Here is a tiny trained network, its code and every weight. The questions are about switching its units off for an input and a class, where a switched-off unit gives its printed mean instead of its output.

import numpy as np


def w(rows, s, z=0):
    codes = np.array(rows[::2]) - 128.0
    scale = np.full(codes.shape[1], s)
    scale[-1] = z or s
    return codes * scale


def f(y):
    return y / 2 * (1 + np.tanh(0.7978845608 * (y + 0.044715 * y**3)))


def log_softmax(a):
    a = a - a.max(-1, keepdims=True)
    return a - np.log(np.exp(a).sum(-1, keepdims=True))


def net(x, mask):
    res = np.array(x, float).reshape(1, 5) / 4 @ E
    y = f(res @ A[0][:, :-1].T + A[0][:, -1])
    res = res + np.where(mask, y, B[0][:, -1]) @ B[0][:, :-1]
    return log_softmax(res[-1] @ U[:, :-1].T + U[:, -1])


A, B = {}, {}
E = w([
[65,181,42,122,33,182],'x0',
[126,123,122,135,133,125],'x1',
[64,234,131,103,230,129],'x2',
[96,45,131,80,174,238],'x3',
[184,190,151,248,153,236],'x4',
],0.011)
A[0] = w([
[57,202,54,87,70,165,53],'N1',
[173,127,140,105,143,120,2],'N2',
[160,40,135,148,62,148,111],'N3',
[167,61,161,140,52,116,41],'N4',
[156,194,139,121,125,80,71],'N5',
[74,100,129,97,114,104,20],'N6',
[80,151,108,136,110,136,5],'N7',
[27,70,137,118,182,198,6],'N8',
[160,119,169,110,210,88,59],'N9',
[94,118,97,82,122,24,108],'N10',
[58,209,147,105,198,123,101],'N11',
[155,205,99,174,102,18,43],'N12',
[202,96,243,105,215,62,34],'N13',
[82,177,48,97,39,173,49],'N14',
[162,171,106,160,91,51,17],'N15',
[107,95,138,65,129,91,77],'N16',
[134,60,105,52,166,228,16],'N17',
[162,78,122,141,67,117,91],'N18',
[58,159,142,99,191,151,98],'N19',
[36,202,134,110,225,84,75],'N20',
[190,191,155,232,135,208,75],'N21',
[77,93,106,4,108,47,120],'N22',
],0.012,0.0052)
B[0] = w([
[84,57,112,176,90,129,219],'N1',
[122,111,132,140,104,138,129],'N2',
[197,149,53,68,100,126,204],'N3',
[172,135,41,103,113,113,183],'N4',
[110,120,150,68,135,105,167],'N5',
[135,146,161,146,145,171,157],'N6',
[128,108,113,154,119,109,143],'N7',
[108,146,186,76,143,53,190],'N8',
[81,53,95,174,97,124,185],'N9',
[135,184,162,178,209,163,215],'N10',
[212,147,34,103,80,125,211],'N11',
[92,123,207,42,145,72,208],'N12',
[60,35,111,199,52,119,226],'N13',
[82,26,127,189,88,110,220],'N14',
[100,151,189,68,128,62,175],'N15',
[126,171,142,169,160,173,178],'N16',
[63,153,231,47,159,50,206],'N17',
[175,150,61,91,106,113,176],'N18',
[195,128,92,92,96,111,186],'N19',
[194,144,68,101,80,122,226],'N20',
[132,175,159,167,247,224,230],'N21',
[151,192,151,188,182,232,248],'N22',
],0.011,0.017)
U = w([
[130,208,171,226,190,196,143],'0',
[221,158,31,84,57,89,157],'1',
[24,20,126,246,47,97,5],'2',
[59,164,247,27,124,29,197],'3',
],0.012,0.0019)

Each question gives the input, the list of numbers given to net, and the class t.
The units are the neurons (one row each of A and B). Each row of codes is followed by its name. A weight is (code - 128) times the scale printed after its matrix; where a second scale follows, it is the last column's (A, B and U).
mask holds one flag per neuron, in row order. A switched-off neuron (its flag False) gives its mean, the last column of its row in B, instead of its output. The means were averaged over made-up inputs and are rounded, as every weight is.
A unit's drop is (log p(t) with every unit on - log p(t) with that unit switched off) / (log p(t) with every unit on - log p(t) with every unit switched off).
The circuit of an input: a set's keep is (log p(t) with only the set's units on - log p(t) with every unit switched off) / (log p(t) with every unit on - log p(t) with every unit switched off). Starting from the 12 units with the biggest drops (on a tie, the unit counted first), units are removed one at a time, each time the one whose removal leaves the highest keep (on an exact tie, the one counted first), for as long as the keep stays at least 0.8.
circuit, biggest first: the units of the circuit, biggest drop first
top k neurons: the k neurons with the biggest drops, biggest first
drop when u is switched off: that unit's drop, to one decimal
input [8,4,7,6,-6], class 2: top neuron -> [N1]
input [-5,-2,3,3,-4], class 2: top 2 neurons -> [N13; N21]
input [6,3,-3,7,-5], class 3: top 4 neurons -> [N17; N8; N13; N9]
input [3,1,4,5,-5], class 0: top 2 neurons -> [N22; N12]
input [3,4,-6,6,-4], class 1: top 4 neurons -> [N3; N4; N12; N18]
input [4,-8,-6,-7,-2], class 3: top 4 neurons -> [N12; N15; N11; N20]
input [3,-8,3,7,6], class 3: top 3 neurons -> [N17; N8; N22]
input [-8,5,2,-8,-4], class 2: top 4 neurons -> [N13; N9; N17; N8]
input [3,-3,3,-6,-6], class 0: top 3 neurons -> [N22; N10; N17]
input [7,-4,-2,7,4], class 2: top 2 neurons -> [N14; N1]
input [-7,-2,8,-8,2], class 1: top 3 neurons -> [N11; N20; N17]
input [4,8,2,-8,-6], class 3: top 3 neurons -> [N12; N15; N21]
input [3,7,-6,8,-6], class 3: drop when N17 is switched off -> 2.4
input [2,4,-4,-6,0], class 3: circuit, biggest first -> [N12]
input [-6,-6,-2,6,-8], class 0: drop when N22 is switched off -> 1.0
input [3,-5,-1,4,2], class 3: drop when N13 is switched off -> 0.6
